Below is a small trained network, with its code and all its weights. Each question gives an input and a target symbol and asks what happens when units are switched off, that is, made to give their printed mean instead of their output.

import numpy as np


def w(rows, s, z=0):
    codes = np.array(rows[::2]) - 128.0
    scale = np.full(codes.shape[1], s)
    scale[-1] = z or s
    return codes * scale


def norm(h):
    return h / np.sqrt((h * h).mean(-1, keepdims=True) + 1e-5)


def f(y):
    return y / 2 * (1 + np.tanh(0.7978845608 * (y + 0.044715 * y**3)))


def softmax(a):
    e = np.exp(a - a.max(-1, keepdims=True))
    return e / e.sum(-1, keepdims=True)


def log_softmax(a):
    a = a - a.max(-1, keepdims=True)
    return a - np.log(np.exp(a).sum(-1, keepdims=True))


def net(x, mask):
    ids = ['Δγεξπστ'.index(c) for c in x.split()]
    T = len(ids)
    res = E[ids] + P[:T]
    u = 0
    for l in range(2):
        r = norm(res)
        for j in range(2):
            rows = slice(3 * j, 3 * j + 3)
            q, k, v = (r @ M[l][rows].T for M in (Q, K, V))
            z = softmax(np.where(np.tri(T) > 0, q @ k.T / 3**0.5, -1e9)) @ v
            o = O[l][rows]
            res = res + np.where(mask[u + j], z, o[:, -1]) @ o[:, :-1]
        u += 2
        y = f(norm(res) @ A[l][:, :-1].T + A[l][:, -1])
        res = res + np.where(mask[u : u + 12], y, B[l][:, -1]) @ B[l][:, :-1]
        u += 12
    return log_softmax(norm(res)[-1] @ U[:, :-1].T + U[:, -1])


Q, K, V, O, A, B = {}, {}, {}, {}, {}, {}
E = w([
[219,138,52,107,45,144],'Δ',
[88,27,105,122,81,133],'γ',
[249,138,96,103,112,15],'ε',
[48,120,80,113,133,168],'ξ',
[183,151,43,43,183,102],'π',
[247,131,136,141,16,81],'σ',
[165,50,158,150,88,1],'τ',
],0.0025)
P = w([
[146,118,70,131,130,141],'0',
[66,181,52,169,75,88],'1',
[93,128,193,85,170,125],'2',
[120,162,101,134,71,103],'3',
[119,126,84,133,94,96],'4',
[148,120,144,192,191,161],'5',
[153,149,124,111,91,128],'6',
[145,88,101,97,111,113],'7',
[102,131,253,94,147,166],'8',
[182,135,134,113,110,157],'9',
[171,71,109,86,125,130],'10',
],0.0051)
Q[0] = w([
[164,144,242,142,170,163],'L0H1',
[92,160,198,10,91,107],'L0H1',
[166,39,130,29,161,170],'L0H1',
[98,57,149,68,89,109],'L0H2',
[151,71,24,254,153,127],'L0H2',
[117,208,58,156,81,77],'L0H2',
],0.0079)
K[0] = w([
[129,52,139,179,245,85],'L0H1',
[188,125,76,254,119,179],'L0H1',
[197,104,144,108,153,202],'L0H1',
[157,67,156,204,86,123],'L0H2',
[45,135,209,9,91,71],'L0H2',
[95,168,91,138,91,90],'L0H2',
],0.0085)
V[0] = w([
[223,103,137,15,171,94],'L0H1',
[177,151,174,171,169,63],'L0H1',
[147,1,151,156,96,86],'L0H1',
[225,106,160,148,124,73],'L0H2',
[173,185,105,95,95,164],'L0H2',
[60,213,131,72,193,116],'L0H2',
],0.0037)
O[0] = w([
[28,209,164,95,40,72,106],'L0H1',
[115,154,54,64,130,28,7],'L0H1',
[67,46,18,243,61,59,109],'L0H1',
[77,214,52,205,175,102,75],'L0H2',
[177,202,173,165,103,162,157],'L0H2',
[86,148,207,4,104,130,90],'L0H2',
],0.0031,0.002)
A[0] = w([
[127,185,148,201,173,144,82],'L0N1',
[69,163,192,132,159,100,74],'L0N2',
[142,134,48,100,94,107,96],'L0N3',
[142,154,111,88,194,121,141],'L0N4',
[118,154,119,137,166,254,3],'L0N5',
[53,126,100,121,215,130,107],'L0N6',
[146,90,155,110,112,154,116],'L0N7',
[60,186,102,177,129,116,71],'L0N8',
[134,93,141,120,96,82,177],'L0N9',
[99,122,216,210,173,137,95],'L0N10',
[123,139,118,121,56,129,58],'L0N11',
[133,131,147,116,246,77,85],'L0N12',
],0.0061,0.0054)
B[0] = w([
[153,105,69,110,29,138,75],'L0N1',
[200,144,77,53,146,106,100],'L0N2',
[152,123,172,97,150,183,197],'L0N3',
[82,110,139,104,108,119,145],'L0N4',
[175,79,253,114,133,148,142],'L0N5',
[160,137,131,184,141,77,122],'L0N6',
[113,154,138,180,128,132,200],'L0N7',
[198,94,218,138,108,107,94],'L0N8',
[103,160,156,165,163,136,249],'L0N9',
[151,120,63,104,70,192,122],'L0N10',
[188,86,98,171,136,175,101],'L0N11',
[125,75,108,155,57,184,99],'L0N12',
],0.0057,0.0019)
Q[1] = w([
[122,107,146,1,207,30],'L1H1',
[235,225,38,38,194,199],'L1H1',
[57,53,71,91,146,214],'L1H1',
[66,153,77,175,156,160],'L1H2',
[164,75,82,136,129,55],'L1H2',
[159,70,172,151,86,114],'L1H2',
],0.0068)
K[1] = w([
[65,177,173,15,184,7],'L1H1',
[216,222,95,3,112,172],'L1H1',
[12,68,94,47,175,224],'L1H1',
[188,94,120,121,63,139],'L1H2',
[110,81,98,152,132,42],'L1H2',
[73,97,138,152,146,136],'L1H2',
],0.0065)
V[1] = w([
[172,51,65,104,203,168],'L1H1',
[139,24,51,115,192,85],'L1H1',
[106,186,5,169,54,63],'L1H1',
[189,167,68,111,93,181],'L1H2',
[242,189,169,150,147,131],'L1H2',
[150,220,154,224,170,205],'L1H2',
],0.0023)
O[1] = w([
[113,201,166,90,109,104,142],'L1H1',
[167,206,150,84,115,179,94],'L1H1',
[128,85,178,72,172,170,74],'L1H1',
[71,80,177,126,76,61,129],'L1H2',
[107,30,88,91,83,123,162],'L1H2',
[108,91,114,2,89,81,248],'L1H2',
],0.0029,0.0016)
A[1] = w([
[136,168,68,75,206,109,129],'L1N1',
[164,210,111,176,101,138,84],'L1N2',
[113,53,218,84,152,206,60],'L1N3',
[139,84,69,179,175,140,85],'L1N4',
[211,158,75,70,102,188,76],'L1N5',
[50,96,99,134,157,151,107],'L1N6',
[106,94,112,234,62,203,51],'L1N7',
[223,160,114,103,141,2,4],'L1N8',
[87,106,160,108,73,97,118],'L1N9',
[226,105,90,200,37,83,2],'L1N10',
[171,32,187,88,203,175,136],'L1N11',
[126,61,89,80,163,85,117],'L1N12',
],0.0058,0.0072)
B[1] = w([
[137,110,189,136,158,112,164],'L1N1',
[151,61,119,95,89,118,101],'L1N2',
[169,215,136,179,90,117,222],'L1N3',
[101,138,164,140,131,131,127],'L1N4',
[87,167,68,114,99,144,124],'L1N5',
[180,127,166,99,138,138,176],'L1N6',
[122,100,166,115,182,171,169],'L1N7',
[216,147,103,84,186,165,143],'L1N8',
[119,143,94,102,129,155,134],'L1N9',
[150,103,255,102,118,124,132],'L1N10',
[126,175,207,147,145,173,254],'L1N11',
[182,126,157,155,118,158,134],'L1N12',
],0.0074,0.003)
U = w([
[123,104,48,67,43,180,254],'Δ',
[63,38,116,164,203,255,95],'γ',
[255,150,54,84,193,97,148],'ε',
[144,250,178,204,88,176,116],'ξ',
[19,190,172,8,168,59,57],'π',
[172,21,196,123,4,81,116],'σ',
[92,109,106,225,154,17,141],'τ',
],0.0071,0.0036)

Each question gives the input, a string of symbols that net reads in full, and the target symbol t.
The units are the heads (3 rows each of Q, K, V and O) and the neurons (one row each of A and B). Each row of codes is followed by its name. A weight is (code - 128) times the scale printed after its matrix; where a second scale follows, it is the last column's (O, A, B and U).
mask holds one flag per unit, layer by layer, with each layer's heads first. A switched-off unit (its flag False) gives its mean, the last column of its rows in O or B, instead of its output. The means were averaged over made-up inputs and are rounded, as every weight is.
A unit's drop is (log p(t) with every unit on - log p(t) with that unit switched off) / (log p(t) with every unit on - log p(t) with every unit switched off).
The circuit of an input: a set's keep is (log p(t) with only the set's units on - log p(t) with every unit switched off) / (log p(t) with every unit on - log p(t) with every unit switched off). Starting from the 12 units with the biggest drops (on a tie, the unit counted first), units are removed one at a time, each time the one whose removal leaves the highest keep (on an exact tie, the one counted first), for as long as the keep stays at least 0.8.
circuit, biggest first: the units of the circuit, biggest drop first
unit that matters most: the unit with the biggest drop
k most important neurons: the k neurons with the biggest drops, biggest first
k most important neurons of layer l: the k neurons of layer l with the biggest drops, biggest first
which heads matter: for each layer, one digit per head in row order, 1 if its drop is at least 0.15 and else 0, layers parted by /
input ξ γ ξ ξ σ γ γ γ π, target γ: circuit, biggest first : (L0H1; L0N12; L0H2)
input ξ γ γ π, target π: which heads matter : 00 / 00
input π Δ ε ε ξ γ, target ε: which heads matter : 10 / 00
input ξ σ π, target ξ: circuit, biggest first : (L0N12; L1N3)
input ξ Δ ξ ξ τ Δ Δ τ γ, target Δ: which heads matter : 01 / 00
input ε π ξ ξ π σ γ ε γ, target σ: which heads matter : 11 / 00
input σ ξ ε, target σ: which heads matter : 11 / 00
input ξ π ε σ Δ ε ξ τ σ, target ε: 2 most important neurons : (L0N2; L1N8)
input ε σ π, target ε: 3 most important neurons : (L0N2; L0N6; L0N8)
input σ γ σ ξ ξ τ Δ γ ε, target τ: unit that matters most : L0H1
input ξ ξ Δ ξ ξ π π γ τ, target π: which heads matter : 10 / 00
input ξ σ τ, target ξ: circuit, biggest first : (L1N3; L0N10)
input τ γ ξ, target τ: circuit, biggest first : (L0H1; L0N6; L1N11)
input ξ ξ π ξ ε τ, target π: which heads matter : 11 / 00
input π σ Δ ε Δ π, target Δ: most important neuron of layer 0 : (L0N1)
input ξ π ξ ξ σ γ τ π γ ξ γ, target ξ: which heads matter : 10 / 00
input γ ξ σ ξ γ π, target σ: 2 most important neurons : (L0N12; L0N6)
input σ π ε τ ξ σ γ γ ξ, target σ: 2 most important neurons : (L0N6; L0N8)
input ξ γ π γ σ π ξ γ, target ξ: which heads matter : 10 / 10
input ξ ξ γ γ ξ ε, target γ: most important neuron of layer 0 : (L0N12)
input ξ ε σ γ ξ Δ γ π Δ, target Δ: which heads matter : 01 / 00
input ξ π π ε Δ ξ, target π: which heads matter : 11 / 00
input σ π σ π Δ ξ, target σ: which heads matter : 10 / 00
input ξ γ τ ξ π Δ Δ ξ ξ, target Δ: which heads matter : 01 / 00
input ξ π τ, target ξ: which heads matter : 11 / 00
input γ ξ ξ, target γ: which heads matter : 11 / 00
input ξ Δ σ ε τ σ ξ π, target π: unit that matters most : L1H1
input ε ε ξ, target ε: 3 most important neurons of layer 0 : (L0N2; L0N6; L0N8)
input γ γ ξ γ ξ, target γ: 2 most important neurons : (L1N3; L0N5)
input π π ξ γ π σ γ γ τ, target σ: 4 most important neurons : (L0N10; L1N10; L0N12; L0N2)
